Below is a small trained network, with its code and all its weights. Each question gives an input and a class and asks what happens when units are switched off, that is, made to give their printed mean instead of their output.

import numpy as np


def w(rows, s, z=0):
    codes = np.array(rows[::2]) - 128.0
    scale = np.full(codes.shape[1], s)
    scale[-1] = z or s
    return codes * scale


def norm(h):
    return h / np.sqrt((h * h).mean(-1, keepdims=True) + 1e-5)


def f(y):
    return np.maximum(y, 0)


def log_softmax(a):
    a = a - a.max(-1, keepdims=True)
    return a - np.log(np.exp(a).sum(-1, keepdims=True))


def net(x, mask):
    res = np.array(x, float).reshape(1, 4) / 4 @ E
    u = 0
    for l in range(2):
        y = f(norm(res) @ A[l][:, :-1].T + A[l][:, -1])
        res = res + np.where(mask[u : u + 14], y, B[l][:, -1]) @ B[l][:, :-1]
        u += 14
    return log_softmax(norm(res)[-1] @ U[:, :-1].T + U[:, -1])


A, B = {}, {}
E = w([
[106,62,123,73,114,154,36,174,82,150,43],'x0',
[96,148,92,105,176,251,164,156,54,95,169],'x1',
[129,87,150,163,135,105,92,98,57,167,199],'x2',
[165,56,62,142,78,139,125,92,147,12,109],'x3',
],0.0031)
A[0] = w([
[168,91,69,124,103,129,119,143,197,7,69,62],'0.n1',
[254,137,45,136,137,126,181,62,146,79,183,119],'0.n2',
[95,54,155,154,131,59,101,145,160,135,50,124],'0.n3',
[79,91,91,60,139,157,204,157,235,33,68,92],'0.n4',
[43,154,159,103,86,130,100,131,103,149,106,127],'0.n5',
[132,131,191,83,171,148,69,104,75,142,175,109],'0.n6',
[48,136,110,137,158,180,75,112,87,144,93,127],'0.n7',
[114,88,164,180,124,125,109,82,43,74,154,95],'0.n8',
[212,75,77,189,113,172,141,96,111,128,112,5],'0.n9',
[160,57,72,77,88,129,95,135,96,106,102,118],'0.n10',
[177,117,102,127,109,154,164,158,171,30,69,98],'0.n11',
[68,101,102,72,163,222,88,198,127,27,180,104],'0.n12',
[145,188,155,175,126,134,150,128,145,170,164,145],'0.n13',
[121,108,191,69,118,163,142,109,70,98,79,97],'0.n14',
],0.0042,0.003)
B[0] = w([
[88,129,189,168,93,166,3,30,61,180,210,253],'0.n1',
[166,116,119,186,112,197,141,161,171,194,73,246],'0.n2',
[225,192,52,92,48,140,113,78,199,201,126,240],'0.n3',
[141,86,117,96,223,35,65,147,127,59,142,242],'0.n4',
[147,147,155,228,154,119,184,175,121,48,122,186],'0.n5',
[151,55,154,12,144,95,131,177,163,56,115,193],'0.n6',
[178,130,94,203,162,170,203,109,207,151,103,207],'0.n7',
[148,71,118,81,174,41,58,111,80,49,194,196],'0.n8',
[29,73,165,199,60,205,20,81,84,159,172,161],'0.n9',
[125,122,137,239,146,167,211,192,176,122,97,235],'0.n10',
[62,129,163,157,87,144,48,172,42,120,211,225],'0.n11',
[151,165,89,94,71,69,155,17,179,233,100,253],'0.n12',
[216,88,68,130,143,199,149,165,193,100,63,205],'0.n13',
[138,129,33,174,126,174,130,167,116,89,133,176],'0.n14',
],0.0032,0.0035)
A[1] = w([
[105,111,94,148,119,157,182,109,91,139,143,121],'1.n1',
[106,174,125,124,155,121,214,189,130,186,143,46],'1.n2',
[104,169,170,192,134,129,178,99,161,36,194,107],'1.n3',
[89,149,77,73,140,147,195,116,57,108,133,128],'1.n4',
[187,86,78,110,112,140,152,123,181,89,95,182],'1.n5',
[141,78,142,130,114,40,138,128,41,114,225,58],'1.n6',
[53,207,116,75,170,64,69,150,163,23,119,29],'1.n7',
[102,157,189,72,138,108,127,193,108,196,140,35],'1.n8',
[121,83,81,104,106,143,66,175,75,143,37,16],'1.n9',
[137,151,110,184,105,154,52,194,74,195,96,129],'1.n10',
[45,190,32,49,127,216,167,72,21,105,157,44],'1.n11',
[128,254,97,120,160,112,100,144,140,120,82,164],'1.n12',
[113,199,243,94,127,110,162,200,132,145,98,34],'1.n13',
[150,97,102,124,101,111,64,127,109,110,191,246],'1.n14',
],0.005,0.0013)
B[1] = w([
[168,168,131,147,107,103,79,147,174,144,101,170],'1.n1',
[126,100,84,148,89,142,68,131,99,117,106,194],'1.n2',
[115,89,69,184,121,146,168,202,130,103,2,177],'1.n3',
[133,151,165,146,83,56,109,88,165,148,148,168],'1.n4',
[107,209,153,88,177,144,90,163,83,167,197,229],'1.n5',
[66,131,159,70,162,113,139,171,128,84,51,184],'1.n6',
[92,28,229,46,215,42,245,170,33,158,116,150],'1.n7',
[69,123,91,134,88,136,115,76,127,44,156,165],'1.n8',
[124,123,141,238,120,111,211,163,194,75,60,199],'1.n9',
[181,171,85,133,183,164,188,141,124,134,183,218],'1.n10',
[171,126,199,94,73,24,93,91,188,166,137,201],'1.n11',
[111,66,158,88,156,88,134,98,89,102,171,197],'1.n12',
[81,74,114,161,59,194,105,71,68,69,145,180],'1.n13',
[73,155,147,36,144,126,190,124,92,138,131,253],'1.n14',
],0.0054,0.0045)
U = w([
[229,207,162,78,35,8,56,42,253,210,159,187],'0',
[14,34,70,195,32,208,57,38,31,18,177,185],'1',
[193,150,33,242,193,186,216,244,195,89,45,162],'2',
[37,46,220,2,224,8,207,176,57,45,93,139],'3',
[138,202,109,66,228,198,79,137,56,209,207,156],'4',
[173,33,221,86,203,244,72,74,170,179,55,2],'5',
],0.0072,0.0052)

Each question gives the input, the list of numbers given to net, and the class t.
The units are the neurons (one row each of A and B). Each row of codes is followed by its name. A weight is (code - 128) times the scale printed after its matrix; where a second scale follows, it is the last column's (A, B and U).
mask holds one flag per neuron, layer by layer. A switched-off neuron (its flag False) gives its mean, the last column of its row in B, instead of its output. The means were averaged over made-up inputs and are rounded, as every weight is.
A unit's drop is (log p(t) with every unit on - log p(t) with that unit switched off) / (log p(t) with every unit on - log p(t) with every unit switched off).
The circuit of an input: a set's keep is (log p(t) with only the set's units on - log p(t) with every unit switched off) / (log p(t) with every unit on - log p(t) with every unit switched off). Starting from the 12 units with the biggest drops (on a tie, the unit counted first), units are removed one at a time, each time the one whose removal leaves the highest keep (on an exact tie, the one counted first), for as long as the keep stays at least 0.8.
circuit, biggest first: the units of the circuit, biggest drop first
unit that matters most: the unit with the biggest drop
top k neurons: the k neurons with the biggest drops, biggest first
top k neurons in layer l: the k neurons of layer l with the biggest drops, biggest first
input [-7,0,-8,6], class 3: circuit, biggest first	(0.n4 1.n7)
input [-8,4,4,3], class 2: circuit, biggest first	(1.n3)
input [8,-5,-5,-7], class 2: circuit, biggest first	(1.n9 1.n10)
input [1,1,1,-4], class 1: top 2 neurons	(1.n13 0.n3)
input [1,5,0,4], class 0: top 2 neurons	(0.n12 1.n11)
input [6,7,0,-7], class 0: top 2 neurons in layer 0	(0.n12 0.n10)
input [4,-6,7,5], class 3: circuit, biggest first	(1.n14 1.n6)
input [7,-3,8,3], class 3: top 4 neurons	(0.n8 0.n2 1.n14 0.n13)
input [-5,-4,1,-3], class 2: top 2 neurons	(0.n12 0.n3)
input [3,4,2,-1], class 0: top 2 neurons in layer 0	(0.n12 0.n2)
input [3,-3,-7,5], class 3: top 3 neurons	(0.n4 1.n7 1.n14)
input [8,-6,0,7], class 2: top 3 neurons	(1.n9 0.n10 1.n10)
input [7,2,8,-6], class 3: circuit, biggest first	(0.n6 1.n6)
input [-1,-6,-6,7], class 1: unit that matters most	0.n1
input [7,-6,3,0], class 2: top 2 neurons in layer 1	(1.n9 1.n11)
input [-5,8,-2,-8], class 0: circuit, biggest first	(1.n11 1.n4)
input [-8,5,-1,-8], class 1: top 2 neurons in layer 0	(0.n7 0.n10)
input [7,3,-7,0], class 2: top 3 neurons	(1.n9 0.n7 0.n10)
input [3,-3,2,-3], class 4: top 2 neurons in layer 1	(1.n11 1.n10)
input [7,-6,-8,1], class 3: top 2 neurons	(0.n4 0.n2)
input [-1,6,-7,-4], class 3: top 3 neurons	(0.n4 1.n7 1.n12)
input [7,-5,-3,0], class 2: circuit, biggest first	(1.n9)
input [-5,3,-5,-5], class 1: top 3 neurons in layer 1	(1.n13 1.n2 1.n12)
input [5,-5,3,-7], class 1: circuit, biggest first	(1.n13 1.n8 0.n12)
input [-1,5,2,-5], class 0: top 3 neurons	(0.n10 1.n11 1.n4)
input [-2,2,-1,1], class 4: top 2 neurons in layer 0	(0.n2 0.n4)
input [1,2,3,-4], class 1: unit that matters most	0.n6
input [4,-2,-1,-2], class 2: top 2 neurons in layer 1	(1.n14 1.n11)
